Below is a small trained network, with its code and all its weights. Each question gives an input and a class and asks what happens when units are switched off, that is, made to give their printed mean instead of their output.

import numpy as np


def w(rows, s, z=0):
    codes = np.array(rows[::2]) - 128.0
    scale = np.full(codes.shape[1], s)
    scale[-1] = z or s
    return codes * scale


def f(y):
    return np.maximum(y, 0)


def log_softmax(a):
    a = a - a.max(-1, keepdims=True)
    return a - np.log(np.exp(a).sum(-1, keepdims=True))


def net(x, mask):
    res = np.array(x, float).reshape(1, 8) / 4 @ E
    y = f(res @ A[0][:, :-1].T + A[0][:, -1])
    res = res + np.where(mask, y, B[0][:, -1]) @ B[0][:, :-1]
    return log_softmax(res[-1] @ U[:, :-1].T + U[:, -1])


A, B = {}, {}
E = w([
[147,136,126,135,136,131,133,145],'x0',
[123,124,112,135,110,134,134,136],'x1',
[220,58,182,173,42,37,80,47],'x2',
[114,112,142,133,119,136,125,125],'x3',
[112,120,131,123,119,121,127,131],'x4',
[129,119,156,134,105,150,149,136],'x5',
[153,200,194,33,58,185,2,195],'x6',
[111,132,98,126,101,118,133,136],'x7',
],0.0076)
A[0] = w([
[205,92,107,219,62,97,140,64,181],'n0',
[184,83,89,188,92,70,149,94,73],'n1',
[217,82,152,169,54,27,59,60,185],'n2',
[194,172,149,2,71,192,33,161,158],'n3',
[47,214,146,97,209,223,139,147,249],'n4',
[189,90,156,218,110,40,156,63,161],'n5',
[194,58,138,175,152,124,167,66,132],'n6',
[95,105,119,213,180,72,240,90,253],'n7',
[196,96,165,156,61,35,111,123,131],'n8',
],0.0087,0.0046)
B[0] = w([
[193,149,73,100,153,81,208,26,205],'n0',
[146,159,145,85,125,47,193,32,175],'n1',
[255,156,215,156,51,80,95,68,236],'n2',
[77,243,232,100,14,59,61,189,235],'n3',
[26,122,37,114,111,219,170,209,249],'n4',
[202,75,67,65,141,90,171,14,209],'n5',
[202,91,90,108,155,133,179,58,181],'n6',
[65,38,25,212,199,198,251,36,241],'n7',
[206,194,159,30,134,82,97,32,197],'n8',
],0.007,0.013)
U = w([
[27,27,38,244,253,212,238,164,193],'0',
[208,69,109,126,172,25,179,53,58],'1',
[24,212,134,27,85,174,54,253,205],'2',
[215,202,237,73,39,6,26,126,1],'3',
],0.0068,0.0046)

Each question gives the input, the list of numbers given to net, and the class t.
The units are the neurons (one row each of A and B). Each row of codes is followed by its name. A weight is (code - 128) times the scale printed after its matrix; where a second scale follows, it is the last column's (A, B and U).
mask holds one flag per neuron, in row order. A switched-off neuron (its flag False) gives its mean, the last column of its row in B, instead of its output. The means were averaged over made-up inputs and are rounded, as every weight is.
A unit's drop is (log p(t) with every unit on - log p(t) with that unit switched off) / (log p(t) with every unit on - log p(t) with every unit switched off).
The circuit of an input: a set's keep is (log p(t) with only the set's units on - log p(t) with every unit switched off) / (log p(t) with every unit on - log p(t) with every unit switched off). Starting from all 9 units, units are removed one at a time, each time the one whose removal leaves the highest keep (on an exact tie, the one counted first), for as long as the keep stays at least 0.8.
units of the circuit, in order: the units of the circuit, biggest drop first
top k neurons: the k neurons with the biggest drops, biggest first
drop of u: that unit's drop, to one decimal
input [6,-1,-1,2,6,0,-8,6], class 0: units of the circuit, in order : (n7)
input [1,-7,0,-7,-7,0,-2,7], class 0: units of the circuit, in order : (n2 n8)
input [-3,-1,-1,-8,1,-1,1,7], class 2: units of the circuit, in order : (n7 n2)
input [8,8,7,-1,-1,5,1,-7], class 3: top 2 neurons : (n7 n2)
input [-8,7,0,-6,-8,7,-2,-7], class 0: top 3 neurons : (n2 n8 n3)
input [-7,-2,1,8,8,1,1,4], class 3: top 2 neurons : (n7 n4)
input [3,1,0,0,4,1,1,1], class 2: drop of n7 : 0.5
input [3,-4,-4,6,-7,8,2,1], class 2: drop of n7 : 0.3
input [-8,6,-1,5,2,3,-6,6], class 0: drop of n7 : 0.4
input [3,-3,-7,-3,-3,1,2,-2], class 2: drop of n7 : 0.6
